Here is a tiny trained network, its code and every weight. The questions are about switching its units off for an input and a class, where a switched-off unit gives its printed mean instead of its output.

import numpy as np


def w(rows, s, z=0):
    codes = np.array(rows[::2]) - 128.0
    scale = np.full(codes.shape[1], s)
    scale[-1] = z or s
    return codes * scale


def norm(h):
    return h / np.sqrt((h * h).mean(-1, keepdims=True) + 1e-5)


def f(y):
    return np.maximum(y, 0)


def log_softmax(a):
    a = a - a.max(-1, keepdims=True)
    return a - np.log(np.exp(a).sum(-1, keepdims=True))


def net(x, mask):
    res = np.array(x, float).reshape(1, 2) / 4 @ E
    u = 0
    for l in range(4):
        y = f(norm(res) @ A[l][:, :-1].T + A[l][:, -1])
        res = res + np.where(mask[u : u + 5], y, B[l][:, -1]) @ B[l][:, :-1]
        u += 5
    return log_softmax(norm(res)[-1] @ U[:, :-1].T + U[:, -1])


A, B = {}, {}
E = w([
[147,210,131],'x0',
[2,48,45],'x1',
],0.0067)
A[0] = w([
[70,211,172,212],'0.n0',
[160,223,65,6],'0.n1',
[118,195,109,204],'0.n2',
[247,75,120,133],'0.n3',
[204,123,121,127],'0.n4',
],0.012,0.0024)
B[0] = w([
[198,42,1,212],'0.n0',
[109,145,154,200],'0.n1',
[134,88,44,204],'0.n2',
[75,124,166,254],'0.n3',
[152,83,153,217],'0.n4',
],0.0084,0.0052)
A[1] = w([
[150,71,188,220],'1.n0',
[161,6,142,196],'1.n1',
[169,216,201,118],'1.n2',
[82,148,72,59],'1.n3',
[98,48,91,1],'1.n4',
],0.011,0.0022)
B[1] = w([
[102,253,97,206],'1.n0',
[164,245,170,255],'1.n1',
[44,95,83,170],'1.n2',
[171,236,208,169],'1.n3',
[106,92,17,209],'1.n4',
],0.0051,0.0077)
A[2] = w([
[17,84,104,105],'2.n0',
[94,77,228,67],'2.n1',
[55,63,253,12],'2.n2',
[164,159,172,60],'2.n3',
[3,186,47,249],'2.n4',
],0.0078,0.0019)
B[2] = w([
[166,135,215,182],'2.n0',
[4,105,136,142],'2.n1',
[33,170,160,143],'2.n2',
[125,184,161,158],'2.n3',
[189,70,219,254],'2.n4',
],0.011,0.0072)
A[3] = w([
[149,173,170,164],'3.n0',
[169,108,5,253],'3.n1',
[94,147,164,128],'3.n2',
[165,113,75,132],'3.n3',
[88,126,96,156],'3.n4',
],0.017,0.0041)
B[3] = w([
[124,92,81,248],'3.n0',
[2,44,13,253],'3.n1',
[147,117,80,187],'3.n2',
[60,128,24,191],'3.n3',
[149,59,181,132],'3.n4',
],0.0099,0.0075)
U = w([
[100,88,67,146],'0',
[73,187,236,36],'1',
[198,205,137,42],'2',
[168,72,250,253],'3',
],0.017,0.0032)

Each question gives the input, the list of numbers given to net, and the class t.
The units are the neurons (one row each of A and B). Each row of codes is followed by its name. A weight is (code - 128) times the scale printed after its matrix; where a second scale follows, it is the last column's (A, B and U).
mask holds one flag per neuron, layer by layer. A switched-off neuron (its flag False) gives its mean, the last column of its row in B, instead of its output. The means were averaged over made-up inputs and are rounded, as every weight is.
A unit's drop is (log p(t) with every unit on - log p(t) with that unit switched off) / (log p(t) with every unit on - log p(t) with every unit switched off).
The circuit of an input: a set's keep is (log p(t) with only the set's units on - log p(t) with every unit switched off) / (log p(t) with every unit on - log p(t) with every unit switched off). Starting from the 12 units with the biggest drops (on a tie, the unit counted first), units are removed one at a time, each time the one whose removal leaves the highest keep (on an exact tie, the one counted first), for as long as the keep stays at least 0.8.
units of the circuit, in order: the units of the circuit, biggest drop first
unit that matters most: the unit with the biggest drop
k most important neurons: the k neurons with the biggest drops, biggest first
k most important neurons of layer l: the k neurons of layer l with the biggest drops, biggest first
drop of u: that unit's drop, to one decimal
input [-1,-7], class 2: units of the circuit, in order => [3.n1 2.n4]
input [7,-8], class 0: unit that matters most => 0.n0
input [-7,-7], class 1: units of the circuit, in order => [0.n3 0.n0 3.n1 2.n4]
input [6,-8], class 0: units of the circuit, in order => [1.n1 1.n2]
input [0,-1], class 2: units of the circuit, in order => [3.n1 1.n1]
input [-2,-6], class 2: units of the circuit, in order => [3.n1 2.n4]
input [8,-7], class 0: 2 most important neurons => [0.n0 2.n4]
input [-2,-4], class 2: 2 most important neurons => [3.n1 1.n0]
input [-3,0], class 3: 3 most important neurons => [2.n4 3.n1 0.n4]
input [-3,-5], class 2: 2 most important neurons => [1.n0 3.n1]
input [-4,-5], class 1: 3 most important neurons of layer 0 => [0.n3 0.n0 0.n2]
input [-5,1], class 3: 3 most important neurons => [0.n0 2.n4 3.n1]
input [-7,-6], class 1: 4 most important neurons => [0.n3 0.n0 3.n1 2.n4]
input [-7,8], class 3: most important neuron => [3.n1]
input [-2,-3], class 1: 3 most important neurons of layer 0 => [0.n3 0.n0 0.n2]
input [-7,-5], class 1: 3 most important neurons => [0.n3 0.n0 3.n1]
input [-3,-1], class 1: 3 most important neurons => [0.n0 0.n2 0.n3]
input [-1,1], class 3: 2 most important neurons of layer 0 => [0.n0 0.n4]
input [4,-7], class 0: 3 most important neurons of layer 1 => [1.n1 1.n2 1.n3]
input [-6,-6], class 1: unit that matters most => 0.n3
input [-7,-4], class 1: 3 most important neurons => [0.n0 0.n3 3.n1]
input [-2,5], class 3: drop of 3.n1 => 0.0
input [-1,-2], class 2: drop of 2.n4 => 0.1
input [0,-3], class 2: drop of 3.n1 => 0.4
